Table B holds the same points as the rows below and some others, measured another way and shuffled. Each row below is followed by which row of B it is.
B (72 x 38):
[[ 101 -239 -279 -124  110  207 -102    1  142 -129  124 -214  -58  -67
   166  -69 -327 -177  -23   32  -60  497  -84 -178 -224  222  -46   59
  -194  -83 -130  -66   92 -156   42  -96  300 -110]
 [ 231 -137  -79 -196   31  102  -13  110  159  -68  229 -120  109 -199
    91  -99  -87 -139   37   10   27  306  -44  -73 -116   89  -91   47
   -77  -81  -19  -14   23 -169   59  -34  124   51]
 [  16 -216 -236  -74  166  215  -64  -83  171  -74   94 -150 -191  -45
   131  -39 -345 -104   18  -21   -7  393  -53 -150 -232  203   -3   91
  -217  -51 -137  -43   53 -132  -21 -120  255 -149]
 [ 210  -55   30 -174   94   93   33   80  187  -29  207  -53   76 -283
    31  -83  -74 -125  103   -3  128  186  -13   23  -76   75  -73   49
   -37  -74  -10   30  -76 -206   51  -11   97  108]
 [  94 -187  108 -197  273 -106 -185   43  163 -115  141 -222   61 -187
   172  214 -209 -129 -208 -237 -121  -59 -160 -243  -68  235  -49   44
   -55    8  -99  -32   98  -74  -41   81   51  187]
 [  -6 -121   53   65  226  -51  -95  -80   72 -116  125 -156 -102    0
    45  192 -232  -82 -147 -145  -95 -147  -39 -163 -116   84   38   15
    43  135 -116  -21   35 -112  -78   28   24   -1]
 [ -84  -25  -77   28  190   29   34  -91  114  174   -6   46 -159  -41
   -12    0 -240  135   63  -44   95   73   37 -119   34  107 -113  165
  -187  -49   24   46  -64   43  -80  -23   84  -18]
 [-140   -1   64  499 -512 -438  100  -81 -349 -124   41   -1  479  502
  -499 -204  389  269   71  307 -535 -468  164 -289  308 -512 -208  158
   732  378 -278  -66  197 -143 -309 -186 -244   16]
 [-110  204  123   69 -240 -462  116   74 -121  335 -117  267  392   21
  -356 -210  326  521  224  120  -92 -303  124 -185  535 -169 -440  309
   222   -6   92  111  -25  191 -260    7 -239  322]
 [ -49  260  176 -274  235 -297  -51  119  118  285 -210  192  164 -500
  -112  -48   -9  308  247  -58  238 -102   -5   22  370  308 -349  232
   -50 -195  112  203 -240  107 -135  173   -4  506]
 [ 102 -169   -5 -168   84  131   85  -37  257  121  282   48 -197  -86
    94  -48  -63   83   86 -177  100  122    7 -106 -150   -9  -14  137
  -247  -45   42    4   42  -10  -95 -111  -63 -100]
 [-116   16   84  -23  305   -8   43 -128  176  179  -55   95 -178 -187
   -57   38 -227  150  121 -115  164  -92   21  -49   78  149  -81  193
  -127  -49  -28   88 -136  -12 -135   -6   65  109]
 [ 173  -26   -9 -132   47   61   18   71  135  -35  202  -32   25 -210
    12  -84  -48  -57  112   10  102  163   20   21  -91   51  -67   40
   -10  -30    7   41  -63 -161   11  -11   41   56]
 [ -19 -148 -122   20  246  153    7  -95  147    4   -6 -113  -56  -86
    31  -24 -371 -112    7   33   36  240  -37 -134  -42  174  -73  132
  -138  -80 -131  -23  -31 -156   21  -64  302  -12]
 [ 182 -201  -61 -222  116  208   19   16  253  -66  237 -102  -33 -220
   117 -103 -165 -149   79  -46   74  327  -57  -59 -199  114  -16   84
  -152  -91  -87  -21   23 -211   20 -105  171  -19]
 [-146  -77  -58  491 -425 -246  176 -133 -253   26   53   38  310  535
  -403 -223  226  271   61  277 -413 -259  166 -321  260 -471 -207  213
   444  261 -193  -81  185  -66 -244 -226 -146 -122]
 [  20 -237 -394    3  165  206 -172  -49   63 -161   69 -279 -182   61
   204   33 -467 -194 -125   31 -103  506  -74 -225 -285  273  -13    6
  -227  -26 -121  -81  106 -104   52  -58  332 -215]
 [ 151 -323 -114 -325  137   35 -238   66  201 -169  254 -270  -53 -105
   308  110 -200 -128 -183 -242 -190  280 -190 -311 -270  270  -21   34
  -218  -33 -102  -82  242  -33  -57  -27   73  -13]
 [-111  -56   10  182  460  133  -54 -222  124 -118    0 -139 -345  -83
    17  221 -494 -171  -62  -94  107  -84   11    3 -196  193  138   -4
   -18  115 -169   23 -146 -226  -26   23  216  -73]
 [  14 -250   -3 -179  242  299  105 -167  360   43  154    4 -230 -203
    57 -123 -251  -49  187 -111  139  248  -50  -64 -187  102   45  217
  -230 -103 -183  -11   -7 -217  -96 -219  200  -78]
 [ 105 -162 -140   42  167  164  -13  -44  131  -21  277 -124 -267   59
   157  124 -282 -109 -128 -126   43  142   20 -121 -259   40   64  -21
  -213   52   53  -34   29  -45   36   -9   36 -220]
 [ -36 -250 -151  -32   98  157  -14 -148  176  -12  174  -66 -274   84
    89  -19 -219   39   23 -118  -65  193  -22 -210 -227   57   36  136
  -195   32 -128  -49  123  -52 -147 -174   71 -218]
 [  73 -317 -188 -162  125   78 -161   -6  157  -78  189 -221 -103   29
   239   80 -269  -73 -170 -164 -180  284 -131 -335 -212  199  -41   75
  -253  -27  -85  -91  219    3  -50  -67  114 -107]
 [  87  -74 -174  120  183  153   28  -19   64   13  106 -122  -76   -6
    59   36 -352 -156  -74   58   87  231   36  -79  -85   82  -58   11
  -141  -32   36  -16  -72 -113  130   22  215  -94]
 [   9   89  253 -242  539 -429 -327  175   64   33 -197 -192  278 -458
   144  403 -329  -52 -307 -262  -19 -285 -210 -226  304  526 -279   52
   -39 -108   50   90  -87   94   28  400  109  623]
 [ -21  -70 -130  220  193   62  -17  -96   10  -31   60 -130 -132   92
    10  108 -347  -96 -113   20   -8   46   45 -125  -81   55  -18   16
   -41   78  -40  -19  -38  -98   32   16  152 -116]
 [ 256  -85   23  -13   34   53   63  110   86  -77  247 -133  221 -137
     5  -43  -81 -221  -44   74   30  116    6  -37  -22  -41  -93   -5
    70  -13    5  -26  -33 -238  143   24  105   84]
 [ -57  -29  -54    8  231  -29  -45  -64  109  140   67   13 -248  -25
    73  141 -238  133  -43 -169   71  -33   17 -143  -45  131  -58   93
  -216    7   82   50  -30  107  -94   49  -27  -41]
 [ -91  179  -26 -228  236 -160   37   65  165  549 -146  280  -94 -285
    11  -30 -130  454  167 -145  306   62   42 -113  328  261 -373  298
  -445 -282  328  176 -172  376 -103  136  -33  249]
 [ 108    0   52 -238  132   -3  -50   52  175  -47  109  -18   10 -344
    16  -63  -56   -9  162  -57  113  113  -30   31  -67  176  -68   75
    -3  -49  -57   73  -82 -158  -69    4   54  168]
 [ 111  -87  -54  -65   89   83   94   30  152  135  128   -2   51 -119
    16  -87 -142   -7   58   15  106  194   15  -97   34   38 -154  138
  -162 -118   57   12  -35  -63   44  -30  114   36]
 [ -61 -197 -244   31  278  176 -105 -128  119  -69    5 -190 -224    4
   131   69 -474 -125  -72  -24  -27  310  -61 -188 -191  260   -1   75
  -210  -24 -144  -45   33 -101   -5  -60  306 -140]
 [  28   85  -26 -138  236  -80  -16   90  112  224 -101   37  115 -298
     3  -22 -216   85   63    9  180  146  -19  -76  218  261 -289  163
  -193 -204  121   93 -148   55   40  121  167  271]
 [  12  -21  -82  -40  216   38  -34  -13  113   57   17  -48  -84 -149
    44   31 -273   -4   20  -28   97  152   -5  -77  -18  192 -102   86
  -145  -65   11   42  -75  -44   -1   33  151   47]
 [  27 -235  320   79 -504 -590   46   82 -160  -62  152  -67  854  300
  -337 -177  564  257  -94   68 -702 -537  -64 -561  478 -444 -363  301
   628  211 -302 -143  430  -62 -333 -173 -319  342]
 [  24 -105  -75  -54   96   97    6  -62  140  -27  104  -45  -88 -101
     0  -84 -153   -7  119    1   29  174    2  -69 -109   82  -32  110
   -50   -5 -112    7  -10 -147  -76 -104  113  -34]
 [  50 -145 -150   -2  225  118  -27  -15  115    3   18 -160   33  -89
    75    1 -373 -157  -71   43   13  283  -53 -169  -19  191 -122   98
  -158  -99  -66  -36   -6 -124   90  -10  302   22]
 [  13 -145 -145   22  206  139  -12  -78  132   30   91 -100 -164  -12
    89   38 -334  -61  -46  -47   38  206  -11 -148 -120  132  -34   81
  -199  -32  -36  -20    6  -63    8  -42  177 -104]
 [  79 -222  -62 -162  159   94  -55  -34  210   -5  216 -102 -154  -72
   161   56 -201  -30  -56 -183  -22  160  -70 -194 -182  127  -11   93
  -224  -29  -39  -31  102  -34  -62  -58   47  -68]
 [ -18 -109  144  110 -210 -230   33  -75  -23  -53  257   25   52  215
  -166  -20  258  228   31  -96 -274 -366   66 -216   -1 -287  -28  116
   287  262 -131  -22  172  -41 -308 -135 -329  -47]
 [-242  291  -60  -74  431 -237 -138   -9   52  389 -322  178 -249 -280
     4  168 -342  384   87 -144  285  -55   41  -55  259  445 -282  185
  -333 -163  245  216 -261  338 -123  248   49  258]
 [-134   32  -87  234  -75 -208   13  -65 -115  133   -5   57    2  227
  -158   -7  -15  275   11   40 -136 -154  103 -223  152 -100 -181  144
    77  118   21   30   39  120 -179  -18 -115  -36]
 [ -15   19   -4  322 -460 -284   76  -18 -242 -110  184   23  260  353
  -345 -190  363  229  121  211 -339 -269  171 -153  103 -421 -124   75
   525  311 -137  -20  136 -116 -251 -147 -278  -76]
 [  11  -28  -67  -16  155   -6   18   -5   99  155   50   11  -49  -74
    25   13 -196   81    2  -48   81   88   13 -136   57  103 -153  130
  -180  -73   76   33  -42   46  -18   23   66   37]
 [ 247  -75   49 -328  -73   89   46   96  237  -39  359   45  -23 -296
    43 -177  161   28  246  -88  121  182   12   63 -198  -17  -15   63
   -31  -32    3   53   -9 -168  -95 -101 -112   33]
 [ 177 -246   66 -241  221   20 -107   51  230  -77  266 -191   -2 -174
   217  149 -186 -152 -176 -247  -62   57 -139 -218 -153  160  -18   43
  -157  -27  -43  -49  118  -81   -2   24   35   78]
 [  11   85   32  -43  221  -89 -141   11   37 -141  -23 -101   -6 -261
   -33   70 -182  -60   63    1   53  -16   -9   40  -41  227  -49    0
   136   49 -103   82 -140 -183  -56   90  110  178]
 [  15 -214 -221  -34  193  179  -64  -73  144  -38   84 -159 -150  -16
   137    8 -370 -108  -55  -30  -23  338  -58 -195 -175  194  -34   93
  -226  -56  -99  -51   60  -92    9  -77  250 -126]
 [ -50    5  114  377 -689 -441  148  -29 -310 -101  213  101  452  474
  -510 -308  642  378  197  260 -502 -474  202 -222  241 -639 -182  163
   748  395 -215  -36  228 -118 -391 -243 -444  -22]
 [ -45  -94  -39  506 -586 -278  256  -62 -282   77  163   72  448  612
  -434 -291  385  298   51  313 -451 -279  199 -352  326 -633 -264  220
   476  262 -113 -107  238  -35 -211 -244 -245 -133]
 [ -23 -139   92  182 -173  -85  143 -133   27   33  264   62  -26  255
  -172  -65  163  199   57  -56 -173 -274  103 -191   -8 -336  -12  150
   170  210  -97  -33  133  -53 -242 -180 -248 -141]
 [-100  118  -82  -89  265 -106  -69   -3   91  263 -105  104 -190 -179
    37   80 -239  259   65 -117  183   44   27  -88  114  273 -200  153
  -280 -115  167  128 -137  209  -97  121   24  119]
 [ -73  -20   47  617 -610 -486  118  -53 -415  -28  280   28  288  765
  -396  -21  480  372 -133  137 -568 -645  235 -373  210 -700 -141   56
   607  499  -34  -87  287   88 -309 -109 -557 -200]
 [ 161 -207  -40 -421  -64  122  -55   41  275 -134  267  -44  -22 -283
    83 -234   83   13  261  -81  -16  352  -83  -57 -256  117  -17  134
   -57  -67 -186    2  107 -208 -178 -203   24   18]
 [ 114   16   78 -126 -146  -95   39   48   80  -18  236   77   45 -128
  -107 -151  221  153  225  -20   10  -46   65   14  -44 -106  -68   90
   147   72  -25   66   -6 -113 -178  -80 -187   60]
 [  43 -336 -282 -215   27  239  -69  -88  246   -6  283  -87 -348   64
   230  -64 -189   58   32 -181  -70  432  -59 -253 -359  115   41  131
  -381  -43  -69  -67  214   28 -145 -210   46 -312]
 [-155  -77   72  490 -433 -308  176 -178 -225   25  194   97  141  585
  -395 -114  346  366   40  101 -421 -521  196 -301  164 -578  -91  176
   480  387 -155  -61  214   -2 -355 -220 -384 -185]
 [ -61 -195  125  112 -426 -289   96  -92  -47   12  282   92  167  371
  -247 -167  441  387   97  -52 -424 -373   73 -353   91 -441 -106  239
   326  262 -184  -68  315   20 -421 -265 -416  -82]
 [  97  138   16  -58  162 -120    0  132   41  149   -7   15  156 -258
   -27   13 -130   37   27   31  165   41   29  -17  188  153 -244   72
   -59 -110  155  100 -170    2   76  165   75  252]
 [ 173 -106  176  -62  160  190  234  -50  286   97  273   51  -28 -214
   -40  -85  -81  -95  127  -64  224   -6   41   48  -46 -109    3  125
   -70  -51   -9   16 -112 -237   33  -91   42   31]
 [ 199   42 -149  292  161    9   29  120  -90   43  146 -185  112   77
    59  180 -349 -243 -300  110   76   80   82  -89   46   -4 -141 -121
   -70   15  237  -18 -116  -39  319  226  152  -24]
 [  35 -152  134  162   89   87  216 -146  159   98  243   34  -81   84
   -98   -4  -78   11    6  -75   34 -189   76 -109  -10 -229   14  138
     6   87  -48  -32   -3 -136  -63 -122  -51  -97]
 [ 144 -159  -43  -53  209  223   90  -29  222   21  187  -83  -53 -155
    74  -33 -277 -179    7  -18  142  228  -12  -52 -114   67  -25   80
  -173  -85  -24  -19  -54 -190   96  -55  206  -33]
 [  71  -63   69   71 -442 -193  127   14  -67  -63  244   71  307  152
  -291 -305  425  221  238  151 -257 -140  106 -129   87 -373 -147  163
   411  178 -159  -15  149 -161 -260 -220 -248   14]
 [ -61  -89  -48  207 -241 -112   82  -95  -74  -30  116   11  118  244
  -226 -175  127  176  116  132 -234  -79   93 -195   62 -242 -111  156
   252  165 -165  -35  119 -101 -211 -184  -87  -89]
 [ 105 -100 -308  286   30   64  -18   26  -93    6  205 -186  -83  290
   106  132 -312 -119 -279   63  -77  189   78 -221 -116  -41  -75  -70
  -150   79  154  -70   57   44  158   72   82 -260]
 [  34  -93  -53  114  212  168   73 -108  125  -11  108  -70 -133  -46
   -13   10 -297 -125   18   22  102   96   35  -27 -107   38   13   58
   -55   18  -74   -1  -88 -200   34  -51  178  -81]
 [-141  312   38 -130  405 -273 -103   85   44  345 -360  137   59 -433
   -58   82 -284  268  112  -26  286  -38    5  -15  400  445 -378  195
  -191 -230  196  210 -305  201  -31  274  144  461]
 [  16 -101   44 -111  261  124   24  -78  221  -35    2  -62   10 -287
   -25  -79 -257 -114  137   11  101  147  -54  -21  -25  180  -53  154
   -23  -87 -190   22  -92 -263  -26  -78  265  134]
 [ 243 -249  157 -213  106   -3   13   80  242    2  365 -113   98 -130
   152   85  -21  -99 -152 -239  -55  -46  -93 -217  -77  -22  -48   75
  -113  -19   18  -56  134  -71    3   -2  -86   90]
 [-135 -110  -85  335 -143 -114   81 -142 -112    3   23  -29  114  340
  -227 -100  -22  147   17  151 -273 -114   88 -269  119 -213 -135  174
   221  166 -177  -64  117  -78 -175 -163    0 -107]
 [ 110 -190    9 -132  -63 -148 -104   66   69  -43  260 -107   72   48
    95   54   59   77 -118 -169 -222  -32  -61 -296  -66   -9  -94   76
   -13   72  -22  -46  212   38 -137  -28 -159   19]]
Rows of B count from 0, top down.

[  34   36 -113    1  -98  158  -71  -68 -102  -33   49 -139   74  187
   81  156 -123   64 -112  -71   -6 -230   66 -146  -91   -5  -66   48
    4  -46  -25   70    1    3 -235    0]
64
[ 145   30  254  142   97  262 -111  -73  -26   28   -8 -168  120   87
  237  140 -216  -38  -60   20   26  178   34 -145   32  261  -51   -3
   -6   41  -59  116  -62  -62 -130    5]
31
[ 109  -65 -105 -269 -164 -160   12   46  -36    7   54  104   86  104
   -6  -42  -23   82  -52 -133   80  -66  103   41 -313 -206    1    6
   36 -144 -108 -104  -19  245  -62  104]
58
[ 191  163 -151 -147 -184   53  -40  -31   -6   87  128 -119   76  286
  106   34  -41  126 -188 -100   27 -319   58 -131 -325  -55   21  -17
   22 -127  -56  -68  144  149 -339  165]
67
[  14  -97 -189 -235 -154   39  -50  -40 -198  108  -30 -239 -142  493
 -133  238 -245 -107 -199  -90  -43 -465  102   68   -7  -48 -213   26
 -209 -189 -111  118   21   74 -329  157]
28
[ -51 -100  177  229  315  207  -44    1   86  -70   21    7  310 -165
   66   41 -318 -206   53   79  131  497 -114 -128   87  175  -40   38
  151   95   62  100 -198  -51  150 -260]
5
[  46 -154  440   73  198  189  -73  -18    3  -49  -77   15  121 -187
  215   84 -116  -22   61   -6  112  608    4  -35   68  299   -8    3
  -32   72 -113  118 -267    5  185 -100]
66
[  93 -247  452  -58  136   20  -66   37  -21  -17 -112   95   97 -167
  183   48 -127  -39   98  -34  122  653   83   89   21  194  -32   -4
  -45   13 -180   67 -282  106  230  -20]
23
[ -25 -305 -289 -315 -194 -370 -119  210  -46   98   40   78  401   45
  164  191 -390  -42   93  -69  156  155  291   50 -115 -469  -95  143
  202  -61  -82  -87 -105  364 -234  162]
60
[ 189   91   99   55  -45  190 -113  -74  -64   61   28 -184   84  217
  222  136 -191   23 -109  -24   -9  -87   91 -146  -71  136  -55  -10
    0  -25  -64   66   38   -8 -275  105]
70
[ -61 -233  273 -156  233  153   55  -32  -49   28 -113  -55 -185  138
 -265   49 -143 -255  -99  -30   79  258 -152  185   90  298 -138  -46
 -290 -126 -127  173 -237   24  227 -104]
55
[ -53  -53 -167 -112 -139    8  -27  -66 -141  -42    3 -106  107  168
  -31  129 -181  -14  -26 -112    8 -318   40  -81  -27 -214  -43  115
  -39  -22  -33   89  -71   45 -210   25]
14
[ -14 -130  277  110  258  303  -71  -14   20  -19  -38  -76   47  -33
   84  150 -164  -97  -74   33  102  484  -59  -48   78  405  -99  -28
  -59    4  -56  149 -198  -43  118 -168]
40
[ 201  119 -233 -188 -182  105  -57    0  -44  131  122 -167 -102  465
   11  110  -48  102 -319  -83   -2 -399  103  -54 -333   75 -117  -80
  -54 -250  -89  -58  200  153 -372  176]
6
[  55 -198  143 -276  -41 -237   49   49  -10  -29  -29  207  170 -125
   -9 -127  -63  -19  120 -125  143  274   34  116 -184 -227   70   45
   13  -44 -138  -65 -206  255  173   42]
26
[  -4   66 -378 -116 -188   27   17  -20  -65 -114  139   50   54  150
 -100    3   59  170 -157 -141   26 -376   40 -116 -355 -196  -25   23
   93 -153   12  -80   60  119 -145  -69]
48
[-123 -280  286   76  137   87  -20  -39 -112 -252 -126  171  107 -313
   23   46  -68  -17  168  -66   80  489   16   16  102   54  -43   83
   -1   80  -79  136 -383  -30  372 -267]
12
[  81 -266  577 -164  133  -39  -15  -30  -71   54 -185   -1   64  -82
  104   24 -217 -183  160  -59  101  501   -2  158  164  108    9   39
 -207   56 -214  152 -333   89  195   89]
49
[  92   49 -242 -261  -25   37   26   75   96  151  160  -51  -26  334
 -142   -2  -46   -9 -301  -57  114 -134  -52    9 -371   79  -64  -93
  -29 -262  -42 -101  123  237 -178   58]
56
[ -94 -291  251 -133  213   89   41   -7  -67  -36 -121   28  -97   29
 -226   52 -158 -226  -22  -36   92  342 -102  179  100  197 -132  -10
 -211  -87 -119  153 -288   40  280 -144]
10
[  63  -58  553  -64  230  254   30 -127    1   58 -110 -149  -76   28
   16   11  -74 -138  -29  -41   75  333 -200   25  107  397   47  -29
 -305   37 -144  204 -241  -40  139  -11]
19
[   3  -27  259  190  118  178  -67  -95  -12 -106  -15  -46  320 -197
  241   63 -213  -30  138  -12   75  292  -35 -203   93   43   72  101
   95  185    5  127 -211  -75   19 -127]
7
[-113 -203  126   71  163  211  -78  -21  -69  -48  -65 -110   96   13
   27  224 -276 -147  -11    9   63  271   -3  -44  179  183 -141   61
  -60   29  -37  196 -223  -52   26 -154]
51
[  32  -76  260  273  304  122    2  -78   12 -107  -32   45  297 -125
  -41 -100 -395 -330  140   77   62  327 -133  -70  123   31  -43   43
  152  103   64  101 -186 -103  216 -226]
4
[  31 -164  206 -307   45  -61   62   22    8   54  -42   54   -7   28
  -83  -47  -29  -60  -26 -105  140  242  -69  132 -125   42   30   -7
 -172  -94 -158   25 -187  200  131   43]
59
[ 107  -80   93 -167  -71  -55   45  -12  -61 -120    1  196  -38  -27
  -67 -127  115  111  -32 -138   60   91   45   73 -294  -45    7  -35
  -11 -136 -128  -73 -106  152  187  -37]
3
[ 141  -12  -30 -259   35  -15   83   27   43  106   64   27  -99  290
 -243 -121  -56 -115 -209  -63   84  -68  -87  127 -303   72  -66 -109
  -95 -259  -93  -77   41  197   18   51]
38
[-176 -254 -237  -14   56   49  -96   83  -78  -34   10  -48  191   86
  -33  265 -358 -141  -39   12   86  122   96  -32   74  -65 -212   96
   84  -52    9  101 -143   65  -93 -141]
20
[ 194   56  -32 -242  -86    3   17   26   37   89   97   18  -37  223
  -14  -58   50   96 -203  -99   81  -60   19   16 -390   63   -1  -94
  -31 -210 -114 -110   71  219  -98  118]
33
[  80  137 -531   35 -109  146   -9   -2  -55  -89  200   14  -52  372
 -224   10  -40   65 -330  -45  -39 -506   52 -106 -416  -41 -204  -81
  174 -297   74 -124  234   55 -192 -129]
39
[ -11   65 -275  130 -143  174  -49  -95 -148 -233   85   22   74   71
    2   79    0  175  -96  -98  -49 -334   93 -199 -200 -110  -82   53
  138  -62   38    7   10  -55 -107 -171]
29
[  73 -139  121  -59  183  -19   92   -2  -13  -66  -22  178  -32   65
 -305 -186 -143 -237  -37  -16   65  184  -96  171 -146   50 -115  -75
   -4 -174  -53  -27 -120   84  313 -147]
71
